Below is a small trained network, with its code and all its weights. Each question gives an input and a target symbol and asks what happens when units are switched off, that is, made to give their printed mean instead of their output.

import numpy as np


def w(rows, s, z=0):
    codes = np.array(rows[::2]) - 128.0
    scale = np.full(codes.shape[1], s)
    scale[-1] = z or s
    return codes * scale


def f(y):
    return y / 2 * (1 + np.tanh(0.7978845608 * (y + 0.044715 * y**3)))


def softmax(a):
    e = np.exp(a - a.max(-1, keepdims=True))
    return e / e.sum(-1, keepdims=True)


def log_softmax(a):
    a = a - a.max(-1, keepdims=True)
    return a - np.log(np.exp(a).sum(-1, keepdims=True))


def net(x, mask):
    ids = ['βδεζηθλμξπτφψω'.index(c) for c in x.split()]
    T = len(ids)
    res = E[ids] + P[:T]
    u = 0
    for l in range(3):
        q, k, v = (res @ M[l].T for M in (Q, K, V))
        z = softmax(np.where(np.tri(T) > 0, q @ k.T / 3**0.5, -1e9)) @ v
        res = res + np.where(mask[u], z, O[l][:, -1]) @ O[l][:, :-1]
        u += 1
        y = f(res @ A[l][:, :-1].T + A[l][:, -1])
        res = res + np.where(mask[u : u + 4], y, B[l][:, -1]) @ B[l][:, :-1]
        u += 4
    return log_softmax(res[-1] @ U[:, :-1].T + U[:, -1])


Q, K, V, O, A, B = {}, {}, {}, {}, {}, {}
E = w([
[123,105,118,125],'β',
[110,207,148,108],'δ',
[120,106,125,104],'ε',
[100,120,175,45],'ζ',
[244,110,100,69],'η',
[70,142,128,124],'θ',
[142,108,103,46],'λ',
[178,99,178,182],'μ',
[189,103,229,157],'ξ',
[246,101,111,163],'π',
[175,226,108,54],'τ',
[142,131,215,87],'φ',
[166,35,47,18],'ψ',
[92,225,252,179],'ω',
],0.017)
P = w([
[68,91,10,165],'0',
[146,141,152,122],'1',
[141,139,150,117],'2',
[129,138,138,106],'3',
[129,138,150,98],'4',
[131,136,148,108],'5',
[127,138,146,99],'6',
[128,140,151,98],'7',
[141,133,137,126],'8',
[129,142,155,89],'9',
[126,142,162,77],'10',
],0.011)
Q[0] = w([
[115,157,252,214],'L0H0',
[39,188,86,116],'L0H0',
[202,131,120,48],'L0H0',
],0.011)
K[0] = w([
[8,180,93,212],'L0H0',
[80,212,249,66],'L0H0',
[154,144,104,72],'L0H0',
],0.012)
V[0] = w([
[68,147,185,50],'L0H0',
[68,109,114,194],'L0H0',
[135,1,191,180],'L0H0',
],0.0082)
O[0] = w([
[122,61,67,251,140],'L0H0',
[107,160,146,103,4],'L0H0',
[114,83,216,77,70],'L0H0',
],0.015,0.0024)
A[0] = w([
[133,86,63,102,97],'L0N0',
[165,116,117,133,154],'L0N1',
[252,80,186,75,250],'L0N2',
[184,155,117,104,174],'L0N3',
],0.011,0.002)
B[0] = w([
[214,118,170,104,146],'L0N0',
[73,235,94,64,141],'L0N1',
[60,82,61,144,247],'L0N2',
[131,254,25,153,158],'L0N3',
],0.0091,0.016)
Q[1] = w([
[4,208,132,84],'L1H0',
[58,125,1,211],'L1H0',
[115,172,93,121],'L1H0',
],0.007)
K[1] = w([
[65,34,103,65],'L1H0',
[18,124,205,209],'L1H0',
[117,225,3,21],'L1H0',
],0.0055)
V[1] = w([
[178,81,61,2],'L1H0',
[36,208,85,105],'L1H0',
[133,79,102,113],'L1H0',
],0.0059)
O[1] = w([
[104,146,1,168,138],'L1H0',
[81,186,143,110,254],'L1H0',
[153,28,138,170,158],'L1H0',
],0.0075,0.0043)
A[1] = w([
[232,119,148,78,170],'L1N0',
[134,206,121,198,4],'L1N1',
[96,254,89,102,71],'L1N2',
[94,155,102,211,110],'L1N3',
],0.0065,0.003)
B[1] = w([
[134,255,158,102,125],'L1N0',
[80,133,153,63,169],'L1N1',
[169,40,107,232,254],'L1N2',
[118,177,220,54,186],'L1N3',
],0.0074,0.0061)
Q[2] = w([
[159,157,153,132],'L2H0',
[188,97,143,114],'L2H0',
[254,143,112,111],'L2H0',
],0.0097)
K[2] = w([
[83,197,155,210],'L2H0',
[160,130,214,51],'L2H0',
[160,254,143,165],'L2H0',
],0.0083)
V[2] = w([
[154,142,145,2],'L2H0',
[193,191,67,60],'L2H0',
[89,79,200,160],'L2H0',
],0.0065)
O[2] = w([
[108,167,201,7,2],'L2H0',
[180,121,128,192,173],'L2H0',
[93,86,142,255,11],'L2H0',
],0.0086,0.0044)
A[2] = w([
[152,130,208,81,3],'L2N0',
[145,85,1,147,95],'L2N1',
[164,54,151,30,156],'L2N2',
[179,202,56,77,7],'L2N3',
],0.0074,0.0042)
B[2] = w([
[214,172,1,82,122],'L2N0',
[150,120,187,91,252],'L2N1',
[68,200,203,157,151],'L2N2',
[114,124,173,124,193],'L2N3',
],0.0092,0.012)
U = w([
[85,187,112,106,100],'β',
[85,207,80,193,192],'δ',
[111,156,139,110,87],'ε',
[166,80,159,162,89],'ζ',
[161,104,115,96,70],'η',
[86,174,105,146,5],'θ',
[146,130,158,98,188],'λ',
[62,198,132,102,76],'μ',
[88,113,138,139,210],'ξ',
[94,142,42,96,170],'π',
[165,166,139,152,93],'τ',
[145,105,159,150,121],'φ',
[135,173,202,65,197],'ψ',
[133,177,253,140,125],'ω',
],0.011,0.0029)

Each question gives the input, a string of symbols that net reads in full, and the target symbol t.
The units are the heads (3 rows each of Q, K, V and O) and the neurons (one row each of A and B). Each row of codes is followed by its name. A weight is (code - 128) times the scale printed after its matrix; where a second scale follows, it is the last column's (O, A, B and U).
mask holds one flag per unit, layer by layer, with each layer's heads first. A switched-off unit (its flag False) gives its mean, the last column of its rows in O or B, instead of its output. The means were averaged over made-up inputs and are rounded, as every weight is.
A unit's drop is (log p(t) with every unit on - log p(t) with that unit switched off) / (log p(t) with every unit on - log p(t) with every unit switched off).
The circuit of an input: a set's keep is (log p(t) with only the set's units on - log p(t) with every unit switched off) / (log p(t) with every unit on - log p(t) with every unit switched off). Starting from the 12 units with the biggest drops (on a tie, the unit counted first), units are removed one at a time, each time the one whose removal leaves the highest keep (on an exact tie, the one counted first), for as long as the keep stays at least 0.8.
units of the circuit, in order: the units of the circuit, biggest drop first
unit that matters most: the unit with the biggest drop
k most important neurons: the k neurons with the biggest drops, biggest first
k most important neurons of layer l: the k neurons of layer l with the biggest drops, biggest first
input δ δ φ, target δ: most important neuron of layer 2 : L2N1
input μ π ξ ξ ψ ε ε τ, target τ: units of the circuit, in order : L0H0; L0N2; L2H0
input ξ β ζ, target ξ: units of the circuit, in order : L0H0; L2H0; L0N3
input δ ψ ζ μ ω η τ η π δ μ, target δ: 4 most important neurons : L2N1; L1N2; L0N2; L2N3
input τ ζ ξ φ, target τ: units of the circuit, in order : L0H0; L2H0; L0N2
input ζ ξ φ ζ ξ, target ζ: units of the circuit, in order : L0H0; L1H0
input μ η δ ξ ζ μ, target μ: units of the circuit, in order : L0H0; L0N2; L2N2; L2N1
input ψ ξ ξ, target ψ: units of the circuit, in order : L0H0; L1N2
input π ζ δ δ τ δ ξ ξ μ ξ, target π: 2 most important neurons of layer 0 : L0N2; L0N3
input π π η μ δ η ξ τ μ, target π: units of the circuit, in order : L0H0; L0N2; L1H0
input π ζ ζ θ π π ψ θ φ, target π: units of the circuit, in order : L1H0; L0H0; L0N2
input τ ξ μ ψ μ β, target ψ: units of the circuit, in order : L2H0; L1N2
input ω ξ ω β, target ω: units of the circuit, in order : L1H0; L0H0
input ψ ε ξ μ, target ψ: units of the circuit, in order : L2H0; L0H0
input δ δ π δ δ, target δ: unit that matters most : L1N2
input ψ β ω ξ μ, target ψ: 2 most important neurons : L1N2; L0N0
input ξ ξ τ ε ζ ξ π ξ ε β φ, target ξ: 3 most important neurons : L0N2; L0N3; L0N1
input π δ ξ ψ δ δ δ π δ π ξ, target π: 2 most important neurons : L1N2; L0N2
input ζ ψ ξ δ ζ θ ψ, target ψ: 2 most important neurons : L2N2; L1N2
input ω ψ μ ξ θ μ β, target ψ: most important neuron : L0N2
input τ φ δ μ ξ, target τ: 3 most important neurons : L1N2; L0N2; L0N3
